Below is a small trained network, with its code and all its weights. Each question gives an input and a class and asks what happens when units are switched off, that is, made to give their printed mean instead of their output.

import numpy as np


def w(rows, s, z=0):
    codes = np.array(rows[::2]) - 128.0
    scale = np.full(codes.shape[1], s)
    scale[-1] = z or s
    return codes * scale


def f(y):
    return y / 2 * (1 + np.tanh(0.7978845608 * (y + 0.044715 * y**3)))


def log_softmax(a):
    a = a - a.max(-1, keepdims=True)
    return a - np.log(np.exp(a).sum(-1, keepdims=True))


def net(x, mask):
    res = np.array(x, float).reshape(1, 2) / 4 @ E
    y = f(res @ A[0][:, :-1].T + A[0][:, -1])
    res = res + np.where(mask, y, B[0][:, -1]) @ B[0][:, :-1]
    return log_softmax(res[-1] @ U[:, :-1].T + U[:, -1])


A, B = {}, {}
E = w([
[246,62,152,159,130,77,51],'x0',
[147,65,198,88,224,144,253],'x1',
],0.014)
A[0] = w([
[126,192,113,111,71,107,69,168],'n0',
[17,213,121,114,112,136,145,18],'n1',
[28,149,133,114,106,160,125,39],'n2',
[233,71,161,162,125,117,17,46],'n3',
[100,153,139,142,105,163,160,5],'n4',
[110,163,121,146,141,140,146,1],'n5',
[226,122,128,118,126,102,73,16],'n6',
[95,153,127,164,113,132,73,154],'n7',
[108,180,111,159,87,132,62,169],'n8',
[101,183,118,148,130,131,162,8],'n9',
[101,172,114,139,32,136,29,156],'n10',
[46,181,128,147,122,142,146,39],'n11',
[170,94,120,157,132,88,91,15],'n12',
[158,77,165,122,201,120,253,225],'n13',
[93,185,117,125,85,91,35,157],'n14',
],0.012,0.0015)
B[0] = w([
[134,74,146,173,210,129,195,199],'n0',
[126,162,96,52,46,12,97,212],'n1',
[112,158,100,116,29,106,121,186],'n2',
[51,197,85,72,2,72,143,237],'n3',
[145,134,129,124,84,69,109,156],'n4',
[87,156,122,142,103,116,127,144],'n5',
[117,186,96,103,56,56,105,194],'n6',
[180,118,167,121,185,149,157,174],'n7',
[160,58,130,158,177,200,151,201],'n8',
[122,139,79,106,87,101,136,159],'n9',
[164,76,180,143,235,214,111,233],'n10',
[92,177,108,133,45,96,86,184],'n11',
[78,158,86,94,74,100,119,175],'n12',
[163,82,158,195,242,222,116,253],'n13',
[135,113,181,167,218,178,164,213],'n14',
],0.0093,0.022)
U = w([
[188,39,196,147,230,206,173,253],'0',
[130,146,104,86,2,91,146,3],'1',
],0.0096,0.00025)

Each question gives the input, the list of numbers given to net, and the class t.
The units are the neurons (one row each of A and B). Each row of codes is followed by its name. A weight is (code - 128) times the scale printed after its matrix; where a second scale follows, it is the last column's (A, B and U).
mask holds one flag per neuron, in row order. A switched-off neuron (its flag False) gives its mean, the last column of its row in B, instead of its output. The means were averaged over made-up inputs and are rounded, as every weight is.
A unit's drop is (log p(t) with every unit on - log p(t) with that unit switched off) / (log p(t) with every unit on - log p(t) with every unit switched off).
The circuit of an input: a set's keep is (log p(t) with only the set's units on - log p(t) with every unit switched off) / (log p(t) with every unit on - log p(t) with every unit switched off). Starting from the 12 units with the biggest drops (on a tie, the unit counted first), units are removed one at a time, each time the one whose removal leaves the highest keep (on an exact tie, the one counted first), for as long as the keep stays at least 0.8.
units of the circuit, in order: the units of the circuit, biggest drop first
top k neurons: the k neurons with the biggest drops, biggest first
drop when u is switched off: that unit's drop, to one decimal
input [3,2], class 1: units of the circuit, in order : (n10)
input [5,4], class 1: top 3 neurons : (n10; n3; n14)
input [6,5], class 1: top 2 neurons : (n3; n10)
input [5,-5], class 0: top 3 neurons : (n10; n14; n1)
input [-3,-3], class 0: top 3 neurons : (n3; n6; n10)
input [5,-7], class 0: drop when n10 is switched off : 0.5
input [6,-3], class 1: drop when n3 is switched off : 1.5
input [6,-7], class 0: drop when n10 is switched off : 2.9
input [-1,0], class 1: drop when n10 is switched off : 2.6
input [5,-6], class 0: top 2 neurons : (n10; n14)
